(in the rows, 128 means zero)
Each row of numbers stands for one node and depends on some of the facts below. Use the named rows to name the rest.

Known rows:
brobil: [105 149 113 148 199 132 145 127 141 145  99 147 146 136 110 116 132 157
 154  86 128 137 174 126 133 148 117 122 138 121 118 112 107 132 114 131
 132 128 107  93 100 125 117 137 128]
zokistak: [150 121 123 142 112 117 118 122 132 145 144 122 156 136 136 143 127 133
 134 129 136 131 107 126 136 118 155 126 121 129 114 116 140 145 150  90
 106 128 166 141 135 123 122 118  98]
dutefa: [119 159 138 124  75 131  78 102 131 172 131  61 163 129 119 147 151 166
 122 132 118 104  74 105  88 105  88 140 164 139 126 137 142 160 128 171
 162 156 136 117 117 168 102 121 155]
tresi: [112 127 148 103 158 118 107 134 112 123 122 102 133 135 156 121 123 122
 146 152 125 119 131 140 119 113 118 115 116 121 119 118 104 106 121 160
 148 109 112 154 149 132 123 135 124]
sosta: [127 156  79 116  94 148 106 158 132 110 160 156  79 136 133 108 103 115
 131 111 115 143 185 131 142 145 123 123 131 137 125 124 138 150  98 113
 109  91 122 140 111 100 149 148 158]
klaklutu: [157 143 104 139  46 137  96 103 127 166 110  57 160  97 122 127 169 160
  98 184 101 101  36  75 107 104 118 128 158 145 151 142 140 139 143 166
 137 174 136 121 118 211  99  98 138]
trotrer: [141 129 101 170 182 140 157 117 136 151  79 155 172 106 123 128 158 160
 146 124 111 122 109 106 142 157 164 134 136 110 137 116 115 101 141  84
  91 152 134  94 109 152 118  92  80]
pliflen: [133 115 130 132 121 127 129 123 128 133 133 117 150 144 138 143 118 111
 115 130 126 109 112 118 144 133 169 129 112 131 122 143 132 123 142 131
 131 129 131 130 136 119 111 147 144]
soseso: [143 134 103 172 168 142 157 117 135 146  77 155 168 105 128 127 157 150
 146 129 108 126 107 104 147 154 169 125 136 112 128 119 119  99 146  79
  86 148 139 104 108 154 121  91  79]
liga: [116 128 142 102 147 118 107 134 107 119 117 102 126 122 153 121 133 122
 140 171 113 115 116 131 119 111 110 110 122 129 125 120 103  99 125 146
 136 113 114 157 148 146 137 123 117]
kluvu: [122 123 136 120 124 121 121 121 120 122 124 106 127 129 135 125 137 130
 129 147 124 122 114 135 127 115 123 124 122 121 127 121 118 119 133 137
 134 125 126 139 140 132 129 135 129]
draro: [131 117 139 125 118 131 140 124 127 129 125 109 121 140 120 124 124 139
 122 131 131 118 119 125 123 124 127 128 118 117 139 122 130 137 144 129
 128 137 134 129 140 131 122 133 133]
baple: [128 118 130 116 112 122 137 118 135 125 129 109 117 114 125 133 138 135
 113 133 133 135 124 115 124 134 133 130 127 140 126 129 121 140 153 129
 124 130 139 132 129 113 123 130 141]
gostir: [146 119 129 138 109 119 121 121 131 138 139 124 156 130 134 140 127 135
 131 126 133 131 110 127 127 119 150 126 119 124 117 117 134 137 155  93
 108 131 162 144 135 120 122 121 105]
babre: [141 122 125 136 108 117 121 122 130 139 140 117 152 133 130 141 128 134
 128 126 132 132 108 130 131 124 143 124 124 127 123 119 131 144 151 100
 115 133 158 134 135 125 124 122 106]
nomipla: [140 137 100 172 170 149 165 116 135 136  83 169 158 103 126 124 157 144
 140 134 101 118 117 105 151 165 167 135 144 107 144 128 120  91 137  82
  85 153 133  99 106 156 127  87  85]
bribam: [123 125 192 136 146 117 182 127 103  96 118 164 119 171  95 126  91 147
 127 105 169 141 143 154 139  95  90 114 138 143 176 161 142 135 138 134
 174 164 146 104 134 112 112 137 112]
vugin: [121 158 133 126  92 123  71 111 122 179 121  54 158 127 132 132 148 150
 129 154 113 103  84  93  91  92  83 123 148 134 134 130 128 142 121 185
 157 151 128 141 119 173  92 119 145]

Facts:
ε: sits directly inside; Ω: points at
{babre, sidrul, soseso, tegon} ε seke
{baple, butrel, fepus, rosigru, tagrol} ε kotran
{brelur, fegas, gugritru, lokaten, nidas, zatre, zegro} ε bribam
{bribam, drani, draro, ginuk} ε nesken
{brobil, droru, rini, teda, tredrin} ε tovur
{bruskamer, pliflen} ε dofun
{dofun, gretun, griskuflon, zofu} ε graso
{dutefa, flapun, giplu, kladim, narager, noze, trudrim} ε truskim
{fatik, vodripi} ε giplu
{flenim, ketor, skugrubra} ε lenan
{fleplar, klaklutu, nekik} ε kidrik
{flipom, guklidral} ε kladim
{flobrun, gatre, gige, sufle, veka} ε stofe
{fofles, gapluk, nitur} ε tagrol
{foplakim} ε puske
{gisko, kluvu, lenan, pavar, stofe, tafetir, vugin} ε safaflen
{gostir, stasku, zokistak} ε trotrer
{grigur, soze} ε tafetir
{kasi, mikos, nisil, vodral} ε zokistak
{kibebro, puske, stebor} ε fleplar
{klili, stikastus, togril} ε tredrin
{klokler, magri, reze, tresi} ε ketor
{klosto, petiskal, ploro} ε flapun
{koflun, mobres, vutrate} ε rosigru
{leses, liga, padur, soflu, zaklir} ε sufle
{levam, nomipla, ruflok, seke, trotrer} ε befo
{nevin, rafas} ε vugin
{novis, trufin} ε trudrim
{plebekli, traflek, trebe} ε gretun
{rumas} ε rini
{sosta, tristadem} ε teda
{tavik, tifu} ε gisko
{vusin, zitam} ε narager
[bruskamer] Ω teda
[bruskamer, zaklir] Ω trebe
[bruskamer, stebor] Ω togril
[bruskamer] Ω soflu
[butrel, skugrubra] Ω gatre
[butrel] Ω drani
[butrel, ginuk] Ω brelur
[butrel] Ω gige
[dofun] Ω dutefa
[dofun, klaklutu, truskim] Ω zitam
[fatik, zaklir] Ω stofe
[fatik, flipom] Ω nesken
[fegas, ketor, stebor] Ω tegon
[flenim] Ω tovur
[flipom, padur] Ω nekik
[flipom] Ω droru
[fofles] Ω tredrin
[ginuk] Ω leses
[ketor] Ω nidas
[ketor] Ω bribam
[kibebro] Ω tifu
[kidrik, nomipla] Ω klili
[kidrik] Ω lenan
[kidrik, zaklir] Ω gisko
[kidrik, vusin] Ω flapun
[klaklutu] Ω vugin
[klaklutu] Ω nitur
[levam, tagrol] Ω soze
[levam] Ω kasi
[magri] Ω safaflen
[magri, padur, tagrol, zaklir] Ω sidrul
[nomipla, petiskal, trotrer] Ω stasku
[nomipla] Ω ruflok
[nomipla] Ω kotran
[nomipla] Ω lokaten
[padur] Ω sosta
[petiskal] Ω nisil
[puske] Ω tresi
[rafas] Ω ploro
[rafas] Ω fepus
[rafas] Ω tristadem
[skugrubra] Ω gugritru
[soseso] Ω pavar
[soseso, trotrer] Ω sufle
[soseso, vusin] Ω fleplar
[soseso] Ω veka
[stebor] Ω nevin
[tagrol] Ω plebekli
[trotrer] Ω rumas
[trufin, zofu] Ω tavik
[truskim] Ω mobres
[truskim] Ω guklidral
[vusin] Ω klokler
[vusin] Ω brobil
[vutrate] Ω grigur
[zatre] Ω vodral
[zatre] Ω flobrun
[zatre] Ω tafetir
[zatre] Ω stikastus
[zofu] Ω graso
[zofu] Ω klosto

Which node is each row?
No name comes twice in this set of rows, the named rows included.
[107 146 122 140 198 136 139 131 148 136 119 166 146 130 113 129 126 133
 164  63 133 135 181 134 126 156 109 150 153 114 105 124 141 127  96 134
 135 126 108 100  89 113 127 131 134] : flapun
[122 142 124 159 205 128 139 129 146 159  99 158 167 131 125 127 132 141
 164  80 129 139 168 121 132 150 130 132 141 113 115 108 120 124 111 121
 114 133 126 108  94 114 111 119 104] : ruflok
[139 154 110 130  44 137  92  89 125 159 115  58 152 106 116 145 171 170
  99 175  97  89  21  89  99 109 115 135 163 141 150 153 144 134 144 151
 137 173 139 113 118 216 112  97 135] : truskim
[125 139 163 129 123 120 171 124  82  69  98 168 118 126 118 117 118 125
 116 179 143 131  92 147 158  89 124 102 139 163 179 184 127  84 145 123
 163 174 134 103 141 156 139 103  78] : ketor
[ 97 157 104 154 201 133 145 139 143 148 103 164 139 140 108 107 126 163
 168  72 127 142 197 135 137 150 105 115 144 127 122 110 104 137  99 130
 128 119  95  85  89 114 117 138 129] : klili
[136 129 190 157 115 138 201 124  96  88 107 168 102 160  94 115  99 145
 115 135 156 134 110 141 145 104 116 119 137 138 204 168 147 118 154 120
 159 186 156  95 133 135 120 120  94] : fegas
[142 127  90 115 106 143 115 170 134 118 177 163 101 118 155 110 100  76
 135  96 130 144 201 117 137 140 137 145 146 126 119 118 156 150  78 142
 110  88 123 157 111  84 142 142 160] : nekik
[119 112 136 100 126 111 135 119 135 124 136 100 122 132 121 131 133 141
 124 121 142 132 134 122 121 133 129 129 119 142 110 119 117 153 159 138
 134 119 141 138 134  93 117 144 149] : fepus
[155 134  87 127  70 148 118 146 122 107 150 147 100 108 157 127 131 100
 114 150 102 128 124 114 150 152 166 139 139 124 130 128 153 117 132  88
  75 113 156 156 136 127 155 116 123] : levam
[142 133 133 160  99 149 171 139 104  77 125 205 118 127 127 129 100  81
 102 148 126 126 118 120 187 130 178 128 143 156 180 197 160  94 135 100
 122 166 146 107 119 128 133 113 106] : bruskamer
[127 138 105 120 117 144 111 165 123 108 159 152  96 124 155 117 108  82
 135 120 117 139 182 125 137 138 128 132 142 125 125 128 147 128  87 130
 113  95 129 155 118  93 147 135 144] : safaflen

Now the same nodes, written a new way:
Some nodes and their rows:
dofun: [170 165 145 211 133 124 121 141 145 101 127  56  73 153 140 115  33 120
 130 120 112 189  86 142 207 126 153 156  89 148 198 192 146 117 112 119
 162 167 116  81  98  99 135 129 140 119  92  75 114 109  31 135 119]
plebekli: [180 100 103 121 143 123 148 127 117 101 110 145 146 124  96 134  81 130
 136  98 152 107  79 160 105 118 158 132 109 127 113 102 150  66  86 115
 114  60 142  78 110 186 128 137 143 177 113 127 155 147 114 178 105]
stofe: [146  86  91  98 173 113 118 139 132 109 105 145 176 118 119 154 128 144
 119  83 129 121 107 169  92 141 151 112 163 143  94 103 142  85 101 107
 125  57 136  96  98 177 128 137 133 157 109 141 149 168 140 160 100]
petiskal: [169 186 125 153 110 134 123 158 158 116 122 119  73  97 114 158 174 123
  82 146 137 154 212 117 140 121 104 119 105 137 131 115 174 166 120 116
 108 196 124 150 186 124 111 141  69  71 144  97 147 137 163 109 154]
liga: [123 109 127 100 161 110 117 101 114 168 130 116 144 129 128 139 141 108
 116 121 144 133 115 122 121 130 143 128 153 118 140 136 104 123 105 140
 160 115 123 127 113 104 103 116 121 107 109 140  77 127 140 103 110]
gugritru: [ 47  79 152 117 130 126 133 162 120 184 120 150 204 128  99 100 105 138
 119 134  94 135 164 121 127 106  93  57  79 101 161  98 102 172 150 170
  98 121 171 155 124 157 182 121 164 138 119 151 121  91 119 124 115]
griskuflon: [134 131 133 135 115 133 141 111 114 131 129 122 109 132 119 120 103 119
 147 140 140 108 113 116 129 114 128 137 111 122 145 133 125 120 116 135
 131 125 137 123 133 121 122 121 133 135 135 128 120 114 115 126 129]
levam: [183 137 128 132 132 109 156 148 103 114 155 171 138 138 135 102 107 132
  71 105 169 161 103 154 157 140 177 168  83 114  92 106 154 110 113 128
  99 143 110  76 137 142 118 142 118 135  89 108 135 131 117 125 119]
rafas: [142 144 139 126 128 108 151 106 102 161 159 133 110 145 146 120 126 109
  92 130 168 132 117 107 151 114 155 161 109 107 135 135 123 132 109 150
 150 155 103 113 153  73  90 115 106 100 109 123  72 107 130  78 114]
teda: [ 81 117 114 142 131 154 121 128 136  98 115 133 116 141 153 125 128 164
 136 104  78  74  82 125  94 139 132 119 163 163 102 132 155 120 136  84
 116 103 129 115 114 126 140 132 131 154 135 148 163 115 140 125 132]
fegas: [ 74 147 147 163 106 128 157 149 138 116 129 126 114 161 165 136 112 186
 102 114  64  64 113  95 144 101 121 125 175 174 125 132 200 160 119 119
 122 168 143 144 127  59 134 100 129 110 109 160  99 101 128  61 138]
trotrer: [203 184 140 151  89 150 138 151 151 125 164 141  83  96 117 143 180 110
  84 151 138 181 194  89 168 150 113 146  86 146 110 150 141 182 111 109
  75 209 156 143 158 121 137 165  77  86 120  92 140 126 164 135 160]
tredrin: [ 93 123 122 124 111 132 122 111 126 133 127 124 109 148 139 110 131 116
 172 144 117 113 110 119 112 123 126 131 121 105 122 141  89 121 153 131
 136 115 114 131 137 119 135 125 139 155 159 130 138  95 133 137 128]
soze: [147  81  98  90 173  98 120 128 119 124 113 147 180 128 117 137 122 129
 131  90 152 130  98 178  94 142 168 121 153 116 100 100 113  73 107 121
 139  49 123  95 102 173 125 130 139 167 108 139 132 159 129 157  95]
tovur: [100 124 124 125 115 130 123 114 121 133 124 123 116 143 139 114 133 121
 172 145 121 116 120 120 114 124 123 133 129 108 130 139  92 120 150 136
 136 114 116 132 133 121 130 120 143 148 155 131 134 103 129 135 127]
klili: [137 138  91 126 110 145  98 145 177 115 121 130 107 113 118 155 174 123
 156 130  96 136 169 124  96 152 109 103 129 142  93 150  97 135 129  81
  96 110 148 139 134 167 167 166 100 161 159 112 182 120 174 187 129]
traflek: [149 130 132 134 110 141 151 105 115 132 126 120 102 130 108 130  96 119
 153 139 140  98 102 106 132 106 127 137 104 124 150 140 132 116 105 137
 131 122 146 120 131 122 124 119 137 140 134 130 119 116 115 136 124]
vugin: [130 126 126 160 166 109  89 125 152 107 102  48 120 147 139 130  75 118
 176 119  95 180  98 162 167 143 138 126 159 142 188 182 101 108 140 119
 186 118 118 109  70 120 139 122 157 147 113  95 116 136  49 154 119]

Which node is each row?
No name comes twice in this set of rows, the named rows included.
[117 138 135 131 112 111 139 136 131 139 130 130 131 148 134 126 119 130
 142 136 125 126 139 124 144 107 125 130 125 118 129 125 123 129 132 147
 128 133 131 135 136 108 130 117 137 139 128 131 109 108 121 119 122] : draro
[126 197 142 132 109  37 108 171 109 153 146 171  95 166 159 128  83 140
 119 172 144 119 140 117 200  10 167 147 114  90 112 110 176 148  90 220
 123 193  90 190 167  65 161 115  91  84 104 170  61  47 144  70 116] : zatre
[131 104  92 117 143 108 120 148 127 104 126 163 150 152 137 109 111 138
 125  97 130 130  89 172 100 142 177 132 108 113  78 115 119  77 128 103
 108  77 106  68 127 177 142 146 126 187 118 119 166 119 130 164  96] : sosta
[166  82 100  88 155 112 131 138 122  84 100 167 186 116 112 122 138 145
 145 101 132 136  89 180 105 167 152 137 156 136  71  91 126  79 126 102
  94  60 145 101  88 208 141 150 155 196 120 135 184 173 128 186 127] : sidrul
[155 103  92 107 155 126 112 148 153 108 111 142 157 101 109 166 153 139
 125  97 119 121 139 154  90 149 132 105 162 152  89 114 139 106  99  96
 115  74 152 118 106 179 143 152 117 148 125 133 157 169 159 173 109] : gisko
[ 48  52 150  90 173 153 104 122  98 201 127 144 208  95  90  97 122 110
  94 129 114 138 138 116  97 128 100  53  79 100 175 106  89 169 141 159
 122 108 157 143 113 170 161 129 148 108 105 161 114 112 134 119 110] : gige
[ 69 102 139 125 130 179 137  88 122  93  97 119 121 129 149 123 164 169
 175 142  56  56  70  97 103 155  92 131 216 186 125 131 158 145 151  92
 115 124 165 176  85 112 135 115 162 145 141 171 161 137 137 113 180] : tegon
[152 124 101  95 137 132  97 120 168 151 119 110 133  90  99 188 195 102
 156 135 118 143 195 114  97 146  94  91 170 140 124 151  93 148 109 105
 134 112 171 168 120 150 138 147 103 115 152 127 126 154 183 167 130] : sufle
[ 94 129 122 117 109 123 126 101 122 140 132 128 104 156 153 111 142 116
 184 154 123 108 107 115 110 128 131 141 124  93 117 145  69 114 156 132
 139 117 106 133 141 112 126 118 137 167 166 127 134  85 133 135 132] : tristadem
[172 133 119 103 102 153 116 123 165 115 115 130 124  84  99 155 209 109
 179 166 107 168 188 110 125 173  79 120 157 150 104 141  93 159 135  95
  83 136 194 183 112 178 155 158 123 150 161 114 176 158 167 193 173] : stasku
[134 141 136  80 131  82  91  96  85 123 115 173 112 124 138 106 153 117
 198 212 132 138  89 117 168  84 138 167 159  99 103 110 113 140 135 188
 106 159 126 229 104 129 157 135 135 132 137 182 130  89 155 128 178] : vodral
[115 137 136 135 105  87 142 149 137 144 130 132 137 160 137 136 115 140
 145 134 116 128 155 131 155 104 126 124 131 119 122 124 122 133 131 155
 124 135 138 141 134 103 140 109 137 146 127 134 102 105 122 109 117] : zegro
[186 128 106 126 178 106 133 153 125 129 153 161 150 114 135 150 120 139
  12  58 155 152 110 155 128 140 195 143 123 150  93 117 189 117  56 106
 115 129 114  57 123 126 106 147  78  88  48 124  98 157 151  95  85] : zaklir
[177 148 117 148 153  98 144 163 112  96 125 155 127 124 132 119 105 147
  41  87 169 149 120 179 139 114 176 146  89 120 106  72 206 103 107 130
 114 145  80  67 165 149  99 132  94 106  94 107 149 147 120  97 113] : flipom
[170 146 111 150 155 113 141 167 123  89 121 149 130 123 135 126 114 151
  49  90 149 136 126 173 132 120 164 133 102 127 103  73 210 109 111 120
 108 139  89  81 160 148 103 134  93 110 100 111 159 151 126 103 121] : fatik

Now the same nodes, written a new way:
Known rows:
nidas: [156 112 136 116 136 171 141 133 139 146  92 172 137 130 118 130 131 125
 135 155 130 123 128 128 152 143]
petiskal: [142  98 131 118 127 192 201  85 131 112  96 146 123  83 109 126 113 156
 168 150 111  88 157 121 158 124]
puske: [151 108 144 112 124 184 197  91 128 112  86 133 144  92 117 124 116 127
 174 183 121 126 124 128 152 144]
tresi: [165 111 131 112 139 173 132 135 156 139  88 148 130 111 109 120 136 123
 131 165 132 113 138 137 143 102]
klaklutu: [163 102 106 126 131 189 150 103 126 106  88 140 137  86  83 125 116 135
 184 177 173 137 125 140 141 197]
flipom: [169  98 136 123 110 245 193 100 156 167  87 105 144  93 102 129 133 122
 177 148  99 124 118 142 158 147]
ketor: [131 110 137 109 124 174 127 114 169 119  83 136 164  97 154 144 124 163
 144 166 110 143 130 131 150 156]
mobres: [171 101 115 124 145 184 125 105 128 130  92 163 127 116 104 122 145 120
 136 161 133 125 126 132 139 139]
koflun: [165 103 126 122 143 189 140 102 128 134  92 161 129 117 114 123 143 120
 130 158 116 120 127 128 143 120]
vugin: [171 105 120 116 140 153 122 129 140 142  89 152 128 108 100 122 139 118
 138 170 129 122 137 135 143 136]
kluvu: [164 112 134 115 137 172 135 123 142 141  90 153 130 114 108 121 137 122
 129 164 125 109 132 135 144 118]
soseso: [142 110 142 118 130 203 176  90 117 108  87 143 134  90 108 126 114 144
 173 142 126 114 153 128 155 123]
veka: [163 112 131 114 137 174 136 130 148 139  90 153 126 112 109 119 137 126
 129 165 128 103 141 135 144 107]
nitur: [171 102 115 125 145 183 124 106 128 134  92 162 128 114 104 123 144 120
 136 162 132 127 128 132 139 140]
fofles: [152  98 126 121 134 221 184  87 131 108  89 142 139  94 122 130 119 135
 166 158 122 140 121 129 146 130]
klili: [161 106 137 109 136 184 173 122 116 147  91 170 125 112  98 119 134 130
 124 154  98 101 150 139 147 128]
stasku: [153 115 144 121 141 164 137  97 108 122  93 172 112 106 101 117 137 143
 144 140 118  82 183 122 157 100]
trudrim: [163 102 129 114 137 155 140 113 138 155  92 147 131 111 104 126 137 112
 134 153 104 106 124 128 148 131]

Name these rows:
No name comes twice in this set of rows, the named rows included.
[165 108 142 112 134 156 161 104 125 134  89 157 129 112 108 117 141 116
 140 174 113 106 137 126 151 126] : fleplar
[125 109 128  94 119 187 217 114 129  69  94  77 126 103 116 122 118 132
 185 124 105 139  76 137 142 124] : trufin
[152 109 129 108 133 165 155 119 137 131  95 127 124 119 104 123 139 115
 136 139 111 102 105 134 143 122] : klosto
[156 105 137 111 143 180 161 125 139 150  90 172 136 123 103 128 119 106
 136 155 145 116 122 126 151 119] : gugritru
[167 101 128 119 142 169 135 106 127 140  90 159 128 115 116 124 143 115
 135 161 102 125 130 127 144 122] : rosigru
[152 113 139 119 120 213 185  94 137 124  87 136 151  99 123 131 121 140
 161 171 114 126 124 134 150 156] : bruskamer
[162 110 132 117 137 172 160 131 131 143  94 178 127 123 108 123 128 122
 143 153 132 115 139 127 154 125] : lokaten
[166 104 115 121 139 166 119 116 135 148  93 148 128 110  89 125 137 117
 138 156 138 105 124 136 142 153] : dutefa
[161 108 136 110 137 179 158 120 123 148  91 164 130 115 100 121 135 121
 126 155 110 107 134 138 145 128] : brobil
[169 106 137 112 132 195 159 123 129 161  89 154 133 117  96 120 144 116
 127 155 104 113 131 143 148 133] : droru
[145 108 141 120 130 200 186  89 116 104  90 154 126  86 110 123 115 157
 172 147 119 105 170 124 158 118] : nomipla
[158 110 137 105 136 153 162 121 123 120  91 137 125 118 113 118 142 113
 142 156 103 124 115 132 144 122] : graso
[164 111 134 114 138 174 141 122 143 139  90 157 128 113 107 120 136 123
 131 160 123 107 140 133 146 111] : pavar
[183 108 137 120 126 191 145 132 154 177  86 137 131 112 108 118 153 112
 141 167  99 124 140 140 152 116] : stofe
[154 109 138 107 134 180 148 123 128 152  89 165 141 120 112 128 137 130
 110 156  98 113 130 141 144 149] : togril

